Here is a tiny trained network, its code and every weight. The questions are about switching its units off for an input and a class, where a switched-off unit gives its printed mean instead of its output.

import numpy as np


def w(rows, s, z=0):
    codes = np.array(rows[::2]) - 128.0
    scale = np.full(codes.shape[1], s)
    scale[-1] = z or s
    return codes * scale


def f(y):
    return y / 2 * (1 + np.tanh(0.7978845608 * (y + 0.044715 * y**3)))


def log_softmax(a):
    a = a - a.max(-1, keepdims=True)
    return a - np.log(np.exp(a).sum(-1, keepdims=True))


def net(x, mask):
    res = np.array(x, float).reshape(1, 7) / 4 @ E
    y = f(res @ A[0][:, :-1].T + A[0][:, -1])
    res = res + np.where(mask, y, B[0][:, -1]) @ B[0][:, :-1]
    return log_softmax(res[-1] @ U[:, :-1].T + U[:, -1])


A, B = {}, {}
E = w([
[128,128,131,130,128],'x0',
[94,207,43,203,26],'x1',
[95,77,139,2,51],'x2',
[235,101,45,101,123],'x3',
[132,136,137,126,124],'x4',
[122,122,120,127,133],'x5',
[145,22,195,221,52],'x6',
],0.0089)
A[0] = w([
[150,195,148,55,141,224],'N0',
[132,87,156,154,110,35],'N1',
[187,76,148,160,87,21],'N2',
[193,157,115,102,150,38],'N3',
[9,117,171,150,155,40],'N4',
[158,68,167,186,90,51],'N5',
[126,104,149,109,199,2],'N6',
[141,99,180,123,61,153],'N7',
[123,97,141,116,179,15],'N8',
[176,158,142,217,211,140],'N9',
[240,93,85,121,120,42],'N10',
[47,125,155,141,156,105],'N11',
[167,102,185,78,180,112],'N12',
[179,79,198,121,185,40],'N13',
],0.012,0.0036)
B[0] = w([
[37,106,139,126,202,244],'N0',
[109,174,167,113,212,155],'N1',
[129,178,150,120,195,177],'N2',
[157,187,148,93,159,171],'N3',
[219,150,187,93,86,213],'N4',
[85,178,77,160,209,198],'N5',
[133,174,81,176,104,181],'N6',
[66,72,124,198,191,194],'N7',
[109,243,139,254,88,158],'N8',
[91,5,107,64,97,254],'N9',
[222,153,199,94,106,206],'N10',
[221,116,218,132,139,189],'N11',
[105,124,91,159,42,234],'N12',
[91,164,91,162,78,216],'N13',
],0.008,0.0091)
U = w([
[88,214,134,144,246,57],'0',
[97,240,84,204,11,98],'1',
[226,191,217,109,127,69],'2',
[81,46,128,103,107,164],'3',
[109,141,135,136,132,253],'4',
],0.011,0.0049)

Each question gives the input, the list of numbers given to net, and the class t.
The units are the neurons (one row each of A and B). Each row of codes is followed by its name. A weight is (code - 128) times the scale printed after its matrix; where a second scale follows, it is the last column's (A, B and U).
mask holds one flag per neuron, in row order. A switched-off neuron (its flag False) gives its mean, the last column of its row in B, instead of its output. The means were averaged over made-up inputs and are rounded, as every weight is.
A unit's drop is (log p(t) with every unit on - log p(t) with that unit switched off) / (log p(t) with every unit on - log p(t) with every unit switched off).
The circuit of an input: a set's keep is (log p(t) with only the set's units on - log p(t) with every unit switched off) / (log p(t) with every unit on - log p(t) with every unit switched off). Starting from the 12 units with the biggest drops (on a tie, the unit counted first), units are removed one at a time, each time the one whose removal leaves the highest keep (on an exact tie, the one counted first), for as long as the keep stays at least 0.8.
circuit, biggest first: the units of the circuit, biggest drop first
most important unit: the unit with the biggest drop
top k neurons: the k neurons with the biggest drops, biggest first
drop of u: that unit's drop, to one decimal
input [1,-2,-6,-5,-8,-2,5], class 3: most important unit => N9
input [-4,4,7,-2,-3,7,-7], class 0: top 3 neurons => [N9; N0; N12]
input [5,-7,-4,7,5,-1,-5], class 1: circuit, biggest first => [N12; N13]
input [3,-8,-4,6,-4,-7,6], class 1: circuit, biggest first => [N13; N12]
input [1,-4,3,6,0,-8,8], class 0: circuit, biggest first => [N5; N2]
input [-4,3,1,5,6,8,1], class 2: circuit, biggest first => [N10; N12]
input [3,-4,-5,7,3,-8,-6], class 2: top 4 neurons => [N10; N3; N5; N7]
input [5,5,-2,5,-8,2,6], class 0: top 2 neurons => [N5; N2]
input [-6,6,3,7,-5,7,2], class 2: top 3 neurons => [N10; N12; N13]
input [7,-5,7,-3,-1,-6,8], class 0: circuit, biggest first => [N5; N1]
input [8,6,3,-4,-2,2,-4], class 4: top 4 neurons => [N12; N13; N8; N6]
input [6,-5,-4,2,2,-7,-4], class 4: circuit, biggest first => [N9; N12]
input [0,5,-3,-7,-6,-8,5], class 2: circuit, biggest first => [N4; N11]
input [-2,-4,-7,-4,5,0,4], class 3: circuit, biggest first => [N9]
input [-2,6,8,-7,5,-8,-3], class 3: circuit, biggest first => [N8; N13]
input [-4,2,-6,8,1,4,-7], class 2: top 2 neurons => [N10; N3]
input [0,4,-5,-8,2,4,8], class 0: top 4 neurons => [N5; N1; N7; N10]
input [-2,-4,2,-8,6,4,6], class 2: top 3 neurons => [N4; N11; N0]
input [4,-6,-4,-1,1,-3,1], class 1: top 2 neurons => [N13; N8]
input [5,4,-2,5,-7,-3,2], class 2: top 4 neurons => [N10; N12; N13; N0]
input [0,-2,-5,4,-7,3,1], class 3: top 2 neurons => [N9; N4]
input [2,-2,0,-8,1,5,-6], class 2: top 2 neurons => [N4; N11]
input [4,-2,-2,-7,3,-3,5], class 2: top 2 neurons => [N4; N11]
input [-4,0,1,7,-1,-6,-5], class 2: circuit, biggest first => [N10]
input [6,-6,-7,-4,0,4,-2], class 3: drop of N9 => 1.4
input [-5,-5,-8,7,-2,-3,-4], class 3: drop of N8 => -0.1
